Here is a tiny trained network, its code and every weight. The questions are about switching its units off for an input and a target symbol, where a switched-off unit gives its printed mean instead of its output.

import numpy as np


def w(rows, s, z=0):
    codes = np.array(rows[::2]) - 128.0
    scale = np.full(codes.shape[1], s)
    scale[-1] = z or s
    return codes * scale


def norm(h):
    return h / np.sqrt((h * h).mean(-1, keepdims=True) + 1e-5)


def f(y):
    return np.maximum(y, 0)


def softmax(a):
    e = np.exp(a - a.max(-1, keepdims=True))
    return e / e.sum(-1, keepdims=True)


def log_softmax(a):
    a = a - a.max(-1, keepdims=True)
    return a - np.log(np.exp(a).sum(-1, keepdims=True))


def net(x, mask):
    ids = ['αγεζηθπτψω'.index(c) for c in x.split()]
    T = len(ids)
    res = E[ids] + P[:T]
    u = 0
    for l in range(3):
        q, k, v = (norm(res) @ M[l].T for M in (Q, K, V))
        z = softmax(np.where(np.tri(T) > 0, q @ k.T / 3**0.5, -1e9)) @ v
        res = res + np.where(mask[u], z, O[l][:, -1]) @ O[l][:, :-1]
        u += 1
        y = f(norm(res) @ A[l][:, :-1].T + A[l][:, -1])
        res = res + np.where(mask[u : u + 4], y, B[l][:, -1]) @ B[l][:, :-1]
        u += 4
    return log_softmax(norm(res)[-1] @ U[:, :-1].T + U[:, -1])


Q, K, V, O, A, B = {}, {}, {}, {}, {}, {}
E = w([
[75,119,153,164,180,80,84,93],'α',
[176,103,160,78,166,151,169,112],'γ',
[63,87,74,121,141,177,107,150],'ε',
[175,144,195,145,119,175,48,52],'ζ',
[182,123,92,156,85,130,105,113],'η',
[143,224,165,95,159,109,149,159],'θ',
[114,128,168,108,122,138,28,201],'π',
[141,107,162,101,137,3,56,127],'τ',
[58,89,223,46,76,124,137,107],'ψ',
[93,188,66,46,112,116,64,80],'ω',
],0.0031)
P = w([
[102,128,111,198,53,149,237,149],'0',
[111,133,164,67,204,127,66,52],'1',
[92,134,148,66,208,105,59,61],'2',
[106,132,152,78,219,111,56,49],'3',
[93,131,163,61,220,108,32,52],'4',
[96,128,168,62,222,98,26,36],'5',
[99,124,166,53,216,109,19,32],'6',
[103,128,156,65,227,93,13,37],'7',
[100,131,164,70,234,95,8,38],'8',
[103,136,167,70,234,101,6,31],'9',
],0.0015)
Q[0] = w([
[133,76,102,194,58,162,184,179],'L0H0',
[173,114,89,218,133,156,232,230],'L0H0',
[115,150,179,25,149,112,3,47],'L0H0',
],0.0038)
K[0] = w([
[121,90,158,49,209,114,42,112],'L0H0',
[169,135,158,36,226,79,62,34],'L0H0',
[116,119,77,248,3,183,214,177],'L0H0',
],0.0036)
V[0] = w([
[87,122,124,127,166,81,221,38],'L0H0',
[64,235,137,70,253,23,79,87],'L0H0',
[212,156,28,101,78,157,176,56],'L0H0',
],0.0017)
O[0] = w([
[92,19,50,221,19,231,109,49,183],'L0H0',
[132,99,63,43,131,243,161,118,27],'L0H0',
[120,56,101,110,5,23,94,115,253],'L0H0',
],0.002,0.00081)
A[0] = w([
[78,88,67,120,188,160,157,157,51],'L0N0',
[217,95,137,92,184,127,188,6,27],'L0N1',
[184,114,201,45,151,128,117,170,190],'L0N2',
[74,76,149,92,91,131,116,44,254],'L0N3',
],0.0017,0.00051)
B[0] = w([
[124,176,144,177,127,151,55,215,132],'L0N0',
[134,77,40,53,192,118,71,250,183],'L0N1',
[107,126,101,120,204,159,52,108,194],'L0N2',
[196,109,72,145,197,171,65,155,251],'L0N3',
],0.0018,0.0023)
Q[1] = w([
[144,151,106,178,58,128,209,196],'L1H0',
[109,128,138,47,190,114,51,71],'L1H0',
[137,126,115,208,17,149,254,211],'L1H0',
],0.0046)
K[1] = w([
[121,129,139,60,189,148,55,69],'L1H0',
[117,128,132,216,11,110,206,181],'L1H0',
[122,133,148,31,253,137,40,75],'L1H0',
],0.0044)
V[1] = w([
[242,170,129,205,190,89,140,64],'L1H0',
[149,58,209,176,132,110,226,190],'L1H0',
[134,255,121,125,158,198,226,165],'L1H0',
],0.002)
O[1] = w([
[126,134,71,105,116,135,95,247,5],'L1H0',
[251,164,30,169,129,156,114,112,144],'L1H0',
[69,212,68,118,78,103,91,86,125],'L1H0',
],0.0026,0.0011)
A[1] = w([
[232,144,50,150,53,171,250,164,5],'L1N0',
[129,62,49,139,54,161,152,131,166],'L1N1',
[126,58,131,164,103,103,48,140,158],'L1N2',
[104,171,155,120,138,96,192,59,52],'L1N3',
],0.0017,0.00022)
B[1] = w([
[144,63,99,3,221,149,80,139,160],'L1N0',
[181,169,130,109,206,110,76,144,157],'L1N1',
[131,136,72,160,84,128,184,200,254],'L1N2',
[129,94,150,96,97,160,169,97,206],'L1N3',
],0.0026,0.0007)
Q[2] = w([
[167,164,127,48,226,114,8,67],'L2H0',
[122,165,99,252,31,150,247,182],'L2H0',
[121,132,134,190,41,152,220,108],'L2H0',
],0.0034)
K[2] = w([
[139,134,115,202,78,170,254,173],'L2H0',
[119,131,150,6,245,113,11,75],'L2H0',
[106,143,101,45,185,110,76,74],'L2H0',
],0.0037)
V[2] = w([
[131,133,174,170,95,154,138,93],'L2H0',
[114,107,124,123,219,202,4,72],'L2H0',
[152,138,180,66,112,126,113,105],'L2H0',
],0.0033)
O[2] = w([
[108,134,163,162,117,204,4,159,105],'L2H0',
[115,123,109,192,46,166,219,188,252],'L2H0',
[200,168,181,89,67,165,136,110,206],'L2H0',
],0.0032,0.0016)
A[2] = w([
[215,129,69,177,51,120,136,124,234],'L2N0',
[88,204,150,163,255,114,77,37,220],'L2N1',
[109,164,140,118,125,172,54,224,116],'L2N2',
[101,73,234,98,120,142,128,121,1],'L2N3',
],0.002,0.00076)
B[2] = w([
[139,94,143,93,74,109,180,168,170],'L2N0',
[127,117,116,207,71,143,254,155,254],'L2N1',
[140,196,144,115,126,111,122,166,151],'L2N2',
[152,113,102,144,78,110,158,156,166],'L2N3',
],0.0037,0.0026)
U = w([
[139,235,172,130,154,115,219,162,98],'α',
[72,92,113,237,161,93,171,102,106],'γ',
[54,100,61,171,147,222,128,190,7],'ε',
[72,64,199,70,66,140,151,112,224],'ζ',
[198,145,175,198,114,206,86,58,84],'η',
[125,175,158,129,122,138,38,237,74],'θ',
[96,198,36,87,117,121,93,54,214],'π',
[218,99,56,151,43,112,159,175,147],'τ',
[146,100,139,152,170,2,68,123,6],'ψ',
[188,74,110,80,239,166,156,141,140],'ω',
],0.0066,0.0013)

Each question gives the input, a string of symbols that net reads in full, and the target symbol t.
The units are the heads (3 rows each of Q, K, V and O) and the neurons (one row each of A and B). Each row of codes is followed by its name. A weight is (code - 128) times the scale printed after its matrix; where a second scale follows, it is the last column's (O, A, B and U).
mask holds one flag per unit, layer by layer, with each layer's heads first. A switched-off unit (its flag False) gives its mean, the last column of its rows in O or B, instead of its output. The means were averaged over made-up inputs and are rounded, as every weight is.
A unit's drop is (log p(t) with every unit on - log p(t) with that unit switched off) / (log p(t) with every unit on - log p(t) with every unit switched off).
The circuit of an input: a set's keep is (log p(t) with only the set's units on - log p(t) with every unit switched off) / (log p(t) with every unit on - log p(t) with every unit switched off). Starting from the 12 units with the biggest drops (on a tie, the unit counted first), units are removed one at a time, each time the one whose removal leaves the highest keep (on an exact tie, the one counted first), for as long as the keep stays at least 0.8.
units of the circuit, in order: the units of the circuit, biggest drop first
unit that matters most: the unit with the biggest drop
k most important neurons: the k neurons with the biggest drops, biggest first
top k neurons in layer l: the k neurons of layer l with the biggest drops, biggest first
drop of u: that unit's drop, to one decimal
input γ ω θ ω ψ α ω γ, target τ: 3 most important neurons	L1N0, L2N0, L1N1
input τ γ ψ ζ γ π ω ω ω, target ω: units of the circuit, in order	L1H0, L0H0
input ω ψ ω γ ω α ε ω θ τ, target ζ: unit that matters most	L1H0
input ψ η γ γ γ ψ, target η: units of the circuit, in order	L1H0, L2H0, L0H0
input η ω ψ θ ω ω ω, target ψ: units of the circuit, in order	L0H0, L2H0
input η ψ ζ θ ω γ ω ω ζ, target ψ: units of the circuit, in order	L0H0, L2H0
input ψ η ω α, target η: units of the circuit, in order	L2H0, L1H0
input γ ζ γ ω ω, target τ: units of the circuit, in order	L1H0, L1N0, L0H0, L2H0
input η γ ω θ τ π θ ψ, target ψ: units of the circuit, in order	L0H0, L2H0
input ε ω ψ θ ω γ, target γ: 2 most important neurons	L2N1, L1N1
input γ γ ε ω ω ω π ω η π, target τ: units of the circuit, in order	L1H0, L2H0, L1N0
input θ ε γ ω ψ ψ π, target π: units of the circuit, in order	L1H0, L2H0
input ψ ω π η θ, target η: units of the circuit, in order	L1H0, L2H0
input ε ω ε ω ω γ η, target γ: units of the circuit, in order	L2H0
input ψ ψ γ, target η: units of the circuit, in order	L2H0, L1H0
input π ω ψ ω ω ψ α ζ γ γ, target α: units of the circuit, in order	L0H0, L2N1
input γ ω θ ω ω ζ, target τ: 2 most important neurons	L1N0, L2N0
input γ ω θ τ ω ψ, target τ: drop of L1N2	0.1
input τ ψ ψ γ ψ, target ω: drop of L2H0	0.1
input α ω ω, target ε: drop of L2H0	0.5
input ω γ ω ω θ ε γ, target ζ: top neuron in layer 2	L2N3
